In the rows, zero is written as 128.
Each row has a class, written as a number after it.
[159 147 122 125 123 124 128 129 129 121 117 165 155 129 132 127 134 122
 131 113 177  86 123 127 121 185 132 167 130 134 121]
3
[139 142 138 142 127 132 129 126 134 134 104 145 149 129 143 126 124 123
 138 119 149  88 131 133 125 239 124 165 128 142 125]
0
[161 158 128 129 124 123 128 127 124 119 127 147 156 129 124 144 134 124
 129 107 169  99 125 133 125 164 129 168 127 138 126]
3
[164 144 128 173 107 123 127 136 123 125 141 138 152 119 117 137 130 118
 121 110 155 111 118 132 129 161 140 140 138 136 122]
2
[157 149 137 189 128 128 124 134 126 159 106 163 136 129 158 125 132 107
 145 116 156  52 125 130 132 230 101 179 129 153 117]
1
[165 145 112 136 117 128 125 129 130 128 121 151 160 125 121 126 131 118
 129 106 158 100 123 127 117 169 132 160 114 140 125]
3
[156 136 131 154 119 130 128 137 127 123 128 141 150 134 127 130 127 129
 128 109 153 108 119 130 124 172 126 145 134 132 132]
2
[157 148 123 151 128 128 126 142 128 127 114 179 159 132 138 125 134 116
 132 100 193  71 116 128 124 203 137 162 138 142 117]
2
[155 143 133 147 108 124 125 138 127 118 121 141 158 124 122 145 121 128
 125 116 144 117 128 134 125 176 133 148 130 129 125]
2
[156 145 130 192 104 129 128 125 133 150 109 157 148 123 146 124 125 104
 138 112 149  55 125 127 144 227 109 181 131 161 126]
1
[145 145 138 140 136 120 129 124 147 140  85 175 161 127 168 121 120 128
 154 118 158  52 141 123 133 252 112 218 126 153 118]
1
[156 139 131 134 125 121 133 137 126 116 127 147 152 110 123 136 124 145
 126 115 150 121 129 130 125 170 126 148 139 136 122]
2
[158 162 124 154 103 127 127 129 126 133 119 143 161 132 130 130 128 118
 144 126 142  85 136 136 143 193 127 163 130 139 139]
0
[150 146 139 193 109 129 123 129 130 148 113 150 144 120 146 124 120 106
 134 120 133  77 133 131 140 218 114 176 124 155 127]
1
[163 142 132 153 106 121 135 144 125 115 139 131 158 109 114 140 118 125
 119 113 143 121 125 139 128 181 113 143 134 137 120]
2
[157 125 122  93 123 123 125 138 140 112 117 148 152 125 127 128 122 133
 129 120 145 117 143 129 112 167 131 175 130 134 118]
3
[148 148 139 192 129 130 124 123 128 159  88 175 136 129 160 122 130 104
 139 111 166  56 135 118 141 213 115 182 136 156 116]
1
[145 140 137 175  99 127 119 135 127 135 117 107 149 118 133 138 109 121
 128 131  97 118 135 137 138 207 122 171 121 144 126]
1
[154 138 132 196 114 129 126 119 130 150 109 155 134 123 151 124 126  98
 133 116 148  64 122 126 139 214 119 174 128 161 121]
1
[146 142 128 151 112 121 128 136 128 140 121 131 143 116 127 133  96 124
 125 125 135 109 134 137 133 176 130 150 125 139 129]
0
[161 144 144 168 118 121 129 127 132 146 109 159 146 122 149 120 120 118
 144 117 141  76 137 127 141 226 115 181 127 150 123]
1
[169 156 128 156  91 129 122 127 126 130 109 143 168 129 130 121 120 118
 134 124 149  77 132 144 137 221 129 181 118 160 129]
0
[162 139 121 118 125 121 128 131 130 113 122 143 156 121 122 127 132 102
 128 121 150 119 129 140 118 156 128 158 132 136 129]
3
[161 137 147 191 133 129 133 129 136 144 107 175 133 129 165 126 129 115
 140 114 162  43 126 124 139 227 108 180 131 158 123]
1
[152 161 124 163 110 125 124 130 126 151 121 148 146 137 131 130 132 105
 126 118 161  82 122 134 136 170 125 149 123 137 129]
0
[174 148 120 114  94 117 128 142 122  96 125 113 176 115 104 135 118 137
 123 120 110 143 143 145 119 183 133 170 126 134 127]
3
[162 149 126 164 105 126 122 125 125 131 116 153 152 144 129 124 127 110
 137 114 151  89 121 134 132 198 133 162 128 145 124]
0
[151 142 141 194 117 127 125 123 132 144 112 151 136 120 149 126 126 109
 137 126 135  60 129 129 154 209 116 169 129 153 124]
1
[152 154 128 152 138 129 132 127 134 153  98 200 130 148 168 109 144 107
 145 109 206  34 116 112 126 201 115 170 139 139 120]
0
